Each row is followed by its class number.
[ 16  28 -16 -31   5  -9  64   1  19   2  -5  -1   1  10  -5 -30  37  -7
   4  13  22 -58 -22 -21  -8 -23 -39  22  -3  -1  -8 -26  21] -> 2
[-13  31  25 -27  16 -35  18  -6 -22  -7  16  11 -13  58   0  -2 -10   4
  20   6  26 -37 -50  23  18 -57  -7  27   9  15 -17  13  -6] -> 2
[ 30   4   6  19  -9   6 -43 -34  34  35 -31  14  -3 -36  -5 -42   9  20
   9 -43 -29 -21   1  24 -16  25   3  13  -9   8 -39 -10  -3] -> 8
[ 10 -43  32  -2 -39  22 -31   9  33  31  12  26 -37 -32 -14 -31  -6  12
  -3  18 -32  36   1  12  -7 -32   3 -36   3  34   6 -42  -4] -> 1
[-41 -38  26   1 -42  21 -32  -5  14 -18 -16  58  18  12 -23 -31  18 -19
  -8  27  -7 -11 -20   5  31 -54   8  50  18 -15   0 -19 -22] -> 10
[ 10 -11  18 -36  -7 -19   4   6  16  -2 -22  13 -26   5   8 -39  37   6
 -18  -2  -2   7  26  14   3 -27 -12  -1  -1  -1 -13  19  -6] -> 2
[-19 -12  44  -5  12  26  27  19   5  24 -26  40 -18  -1 -14 -18  38  -9
 -29  53 -27 -40 -43   6  43 -20   8 -15  14 -10  -9 -41 -13] -> 10
[-14   8 -11   5  -8   4  12   8  20   2  -5  -3 -30  -3  -6  -8 -28  -1
   7   3  -4  -8 -27 -20   8 -41 -34 -28  -5  24 -11 -66  -6] -> 0
[-31 -17  -9  -1  -6   7 -26  19  12  -4 -16 -11 -16 -24  25 -10 -20  -5
 -22   7   8 -15  33 -17  25  25   3 -10  -9   9 -28 -26   4] -> 1
[ 25   1 -19  -1  40  -2  -2  -3 -44 -31  -5 -30  -1  13  17  19   8  21
 -30 -18  -7  36  23 -15   2 -28  10  13  12   6  16   3 -13] -> 8
[  4  15 -31 -20  34 -35  -4 -23  32 -18 -20  32 -54  26   6  15 -22   9
   5 -12  -3  38  31   4 -42  -3   5  18 -52  17 -38  13   7] -> 5
[-29 -22   0  -1   0  17  24  23 -75 -43   3   4   9 -18 -56  39  31  16
 -12  21 -33  38   0 -17  36  33  21  31  -2 -17   8  73  14] -> 10
[ 42  30  -6  31  -8  27   8  -7  35   6 -32  11  59   1 -13 -21 -49  -4
  -4 -52 -38  46 -19 -27 -56 -18  14 -38 -22   5  -4 -14  16] -> 0
[-31   9 -17  16  62   4  18 -19 -27  21  27 -32   6  31  16  45 -46  11
 -10  50  26 -11 -41   2   1 -47  10 -19  11 -15  57 -13  27] -> 11
[  2  21  20  18  18  15  14  10  -2  -6  13 -23  13  26  11   5 -14   9
   6 -24 -17  89  16   6  -9   6  14 -25 -27   0   9  17   0] -> 4
[  9 -10 -17   1  37   3  -8   0   0  -8   8 -30  -6  -6  -8  21  43  -5
 -25  25   9  33 -11 -10  23 -37  -2   0   1   9  43 -39 -12] -> 10
[-15  36   1  23  13  16  38  17 -60   1  25 -28   6  34  -4  67 -32  -4
  17 -32  -4  38 -47   9  22 -31  37  -4 -11 -19  21  32 -22] -> 11
[-32  -7   3  11 -31  20  16  11 -17   9 -25   4  -2  -1   0   8 -16  -2
  14 -23 -10 -17 -16  11  45 -28   6  -5   4 -34 -16   1 -26] -> 6
[  9   6  12  -1  19   8  -1 -31   2   0  -3  -6  -9   0 -16   9 -28  34
  -4 -23   8  12  -7   9   4 -32  12   6   5  21   8  -3   2] -> 7
[ -6  40  16 -27 -10  34  17  21  10  37   1 -13  -9  36   3 -35   7  23
 -15  -9  -3 -69 -50  37  67 -87   8  10   7  -7 -30   0 -18] -> 6
[-34  -8  -7  19  31 -20   7  23   6   3   8  49 -38   4 -15  18 -26   4
  -5  -2 -61 -24 -12  17  -4 -42  44  51 -28  29 -16 -12  27] -> 10
[  8   2 -27 -28 -69  -1  52 -12  55  28  -9  19  31   5 -25   4 -34  -8
  15 -20  26 -83   9  25  65   1 -24 -42  -5   6   1 -24  -4] -> 9
[-11   2  22  24 -10  34  21   3 -20   3   1  38  11  39   0  25 -10   3
  17  -6   1  18  19   0  -3   5  20  -5  -6 -42  -9  20 -24] -> 3
[ 14   9  35   3  30 -32  78  -2 -45  21 -18  -4  -5  30  25 -25  24  21
  19 -27 -39  -7 -32   8 -31 -30   1  20   1 -12 -14 -37  13] -> 6
[  9  19  38  12  36 -13 -20  27  39 -14  -5   5  10  -8  18 -35  46 -20
 -29 -13 -31  43  -6  -3   1  33  21   3   1  30  -2  -6   3] -> 10
[-15   1  26  31 -31  42 -37  -3 -15  -6 -23   1  41 -42   0 -24 -55  -8
 -18 -40 -13 -41  -5 -10  24  39  36   9  28   5 -12  -9  -2] -> 1
[ 18  11  -6 -27 -16 -21 -13  -7  11 -20  -2  -2  -3   1 -30 -14  -9   0
   2  -3  11   8 -15 -30 -33  49 -34  23  -1   9 -17  36   9] -> 9
[ -9 -32 -19  -1 -24  29  18   9  15 -20  26 -21  -5 -26 -21  30 -27 -17
 -24   7 -20  62  47   6   2 -25  17 -20 -21  12  51 -22   7] -> 4
[ 17   4 -31  -5  -6 -29  13  11   9 -33  -6   4  -2  -6  12  16  33  -4
  19 -62 -15  78 -12 -17   0 -13  -1  -9 -22   1 -18  42 -23] -> 3
[ 18  41  -3  -9  -5 -12  34 -16 -11  23 -12 -56  -4 -48  12   8 -75 -14
  16 -49 -44  14 -49 -22 -39  23 -12 -29 -15   4  -9  15  35] -> 8
[  3 -19  -2   0  34 -25  16 -39 -45 -10  31 -27 -19  19  -3  51 -41  47
   8  35  37  53 -19 -17 -45  -1 -13  27 -14  13   7  -6  30] -> 11
[ 17  15  -1   3  12   0  17  21 -12   8  -5  23  13   9 -22   5  -3  -8
  -5  13  -9 -54 -55  -5  18 -34  -1 -25  19   7  -6  19  -1] -> 2
[  7  -3 -46  20 -15   0 -43 -17  51  19 -22  -5  27 -17   3   0 -39  -4
  17 -37  -3  16 -18 -23 -33 -48  -1   4 -38  -9 -27  17  18] -> 7
[ 36  15   0 -15  -2  -3   7   0   0 -17   4 -24  13  -3  -1   0  22   0
  -7 -40 -16  61 -28   4 -11 -29  17   7   3   6  17  32  -9] -> 6
[ 20  28  -5 -18 -43   9  26  11  21 -22   1 -21  14  20 -22   7  -5   4
  16 -17  26  56  -5 -26   4  13 -30 -17 -48  21 -56 -16 -11] -> 0
[-15 -12 -12   2  13  22  -2  13 -25  20  11  12 -26   1 -31  11  -7  39
   6  56   5 -29 -33 -16  31  -4 -16 -26  -1  10 -25  -4  12] -> 1
[  8  -5   7 -54 -42 -37 -14   7 -40  -5   4 -17 -10  23  -8   3  10  -6
 -18  -1  -5 -48  26  47  66   2  -3 -14  -8  18 -50  65 -11] -> 5
[ -2  16   3  -7  -6  -1  17   7  38 -11 -23  -3  -2  -3   9 -37  17   9
  10 -47  -2  53   5  -8  26   2 -26 -37  19  -2  38   0 -25] -> 9
[-58  31  -9  -6  -2  25  38  33   3 -24   1 -28  12   4 -36  14 -26  14
  -6  -8   5  -2  20  11  70  42  14  -8 -26   1  -5  21  11] -> 9
[ 35  23  19 -29  10 -16  22 -30 -15  -8   8 -15 -16 -13  23   0 -33  13
  -3  -9  31 -42 -46 -27 -41  -5 -17  45  27  19   0  11  25] -> 2
[ 10  -1  21  11  19  12 -36 -39   5  34 -37  -2 -35 -22  -4  -1   0  31
   6 -12  -9  17  -9  42  11   5  18 -30 -27   1 -32 -11 -21] -> 5
[ 23  18  17 -32  14 -53  34 -45  46   8  16  28 -32   8  33   9 -21  12
  22 -36  13 -19 -29  46  -8  -5  13  16  15  41  13  -1  14] -> 6
[ 18  20   6   4   9  14  34 -23  33   9 -11  43 -15  -2  38 -13 -20  -6
  16 -22 -24   5 -16 -22 -61 -12   5  23  13 -11  17 -13  10] -> 8
[-26  10 -19  10  16  20  11  10   1  -4  -8   9  18   3  16   3 -20  -6
 -14 -11  -6 -32   9  -3  13  -7  44  18 -11  -4  -3 -14  16] -> 1
[ -9 -18  41 -15  -8 -20  27 -28 -15  28 -31  28 -50 -25  14 -28 -12  12
  23 -21 -32   1 -22  15  -8   3  -4 -21  15   4  -1 -34  -5] -> 1
[  1  -3  10  -1   9   8 -10 -15 -10  11   4  -7  -8  -2  16   6 -56   6
 -12  18  15 -43 -23 -28 -33   8  -8  16  35 -11  30   2  15] -> 9
[ 18 -54  26   9 -19 -34   7 -35 -48 -19  15  33   2   7   9  21   8  21
  31  -5 -13  36 -14   6 -50   5  13  54  -3   5 -14  22   7] -> 4
[  2  26  15 -19 -13   0 -21 -12 -16 -32  12 -34 -13   1 -15  -5 -46 -12
  -3  -7   4  28 -31 -18  -8 -14 -18   8   5  33  -9  -3  -4] -> 5
[-17  20  -8  25  55   1  11   3  11 -33   9  23  -6  34  -4   5  11  -6
   2  11   3  25 -11 -12  -5   5   0  10   0  12  11 -27 -10] -> 4
[-58  -8  24   1  -1 -46  -8 -15  -7 -26  18   1   6  13  39 -25  -8 -45
  30  27  14 -22 -35 -10   0  32 -38  14  37  -3  15  -2  14] -> 4
[ 47   1   5  14  26   5   6 -12 -33 -23   7 -15 -23  -4 -18  42   6 -40
  -6  41  20  27  -3 -61 -63  60 -39  -8  22   5  16 -68 -30] -> 8
[ -34    0    8  -14  -19   -4  -16  -43   -9   13   -7   -8    1   10
  -12   36 -113   35   24  -15   19   15  -15   23   -3   10   16    2
  -24  -17   -9   63   21] -> 9
[-19  12 -10 -14  -5   1  -4   3  -5  -7   9   0  -7  18   3   7 -16  27
  -1   5  12 -34 -14   4  30 -18   0  11 -10  12 -33  28  13] -> 0
[-32  20  35  -7 -11  -4   3   0   4  -5 -15 -15 -10   2  19 -44  19 -10
  19 -31  10  12  33  18  15  18 -14   6   8 -24  12  22  -9] -> 2
[ 17  15 -31  -5  33 -35  62  -8 -42   2  -6 -25 -20  22 -20  48  -1 -12
  20  -7  -3 -18 -22 -34 -63 -16  -5  51 -57  -6 -47 -34  19] -> 7
[-21  54  31   7  83  -2 -11 -18  13 -42  -9  22  -1  39  28 -20   3  -7
 -30  22  31 -52 -48 -18 -31  28  30  72  16  23 -32 -42  10] -> 0
[-26  18  67  12 -28   2  36   2  22   7  30  51 -46   0  17 -25  15   7
  67  -3 -17   7 -11  18  -8  55 -10  16   5  23 -14  -2  10] -> 5
[ 14 -13  24 -16 -27   5 -11  -8  -8  -8 -18 -20 -15 -26 -30 -17 -33 -11
 -31 -31 -38  37  -9  14 -10 -41  10  -5  14  12  14 -19 -17] -> 6
[-13  12  -1  54  14 -12 -33  29 -58 -17 -12 -27  54  21  38  30 -14   6
  42 -32   0  49 -79 -41  -1  11   9   6  -4 -33 -54  72  -9] -> 6
[ 13  -4  -7   6  -2 -15 -17  14   0  10 -18 -36   3 -21   2   3 -24 -34
 -12 -11 -29  26 -37 -17 -22 -17  -8 -37  -3  -6  -6  -8  -4] -> 6
[  4   0  26   5  11  25   8  -3  14   9 -29  -6  13 -32 -16  -3  30 -38
 -10  11 -10  42 -40  12   4 -19  19 -62  14 -23  49  -9 -23] -> 2
[ 36 -14  -5  22  13  -4 -18 -31 -24   8  -7   0   6  -6  22 -17  47  29
  14   1  12 -34 -49 -31 -42 -20 -18  48  15  -2 -14 -34   3] -> 0
[-16  38  44 -11  26  42  17   4 -10   5  10  -6 -37 -11  15 -34  22 -10
 -26   3 -17 -50 -45  -7 -10  -8  16  46  36 -18  12  -9  -5] -> 3
[ 30  -1   3  -9   5 -13  16 -20  10   3  21 -28 -34   1 -11  -8  16  53
  14  -9  22  21   9   9  -4  -6 -30  27 -11  39 -14 -47   6] -> 6
[  -6  -48   29   20   16    3  -20   10 -114   -9   31  -59   14   10
  -20   28   44   19   -6   48  -13   50   -9   12   23    2    0  -17
   12  -16   22   28   -9] -> 4
[-37 -28  33   2 -31 -15  20  21 -67   1  -6 -12  21  36  24   0 -30  -7
   6  -4 -28  25  11  -6  30 -55 -10  -8  13 -31  17  13  -4] -> 10
[-44 -18  -1 -18  31  -6  59  -8 -44 -37  -5 -19  22  30 -16 -18  91   7
   2  54   6  30  23  16  53 -17 -16 -17   4 -17  40 -26   8] -> 5
[ -9   0  43 -38  20   1 -47  -5 -35 -38  20 -75  -8  10  22 -17   0  -2
 -43  46  14  72 -15 -17 -23 -13  -3  33   8  12  -9   6   5] -> 8
[-24  18  20   8 -10  27  19  15  18   0 -12  -2  -1 -34  22 -15 -23  -7
   2 -37 -54  27 -20   7  -4 -11  40  12 -14   1 -10   4  14] -> 8
[ 17 -12   1 -11  -5 -11 -16 -24  31  -1 -25  30 -11  14   2  -5 -28   3
 -16   0  13 -11  17  -1 -35   3   0  28  -9  -1 -38 -16  -1] -> 6
[  0  25  23  21   2  22 -17  -6  20  10  16  32 -10  24  -5  12 -28 -16
  19  21   9 -38 -61  -1 -15 -15   9  32   0  20 -38 -52 -19] -> 8
[-18   5  71 -28  16 -30  20  43 -22   7  17   3 -40  39  25 -17  42 -12
 -13  21 -33   5  -6  45  17  10  24  -3   9   5 -25  26  -8] -> 6
[ -5  12 -11   9 -18  24 -19 -15  -6  14   4 -52   4 -19 -33 -15 -43  -3
  -1   2  17 -40   5 -34  -8  -3 -45   8   7  -2   1 -28  15] -> 7
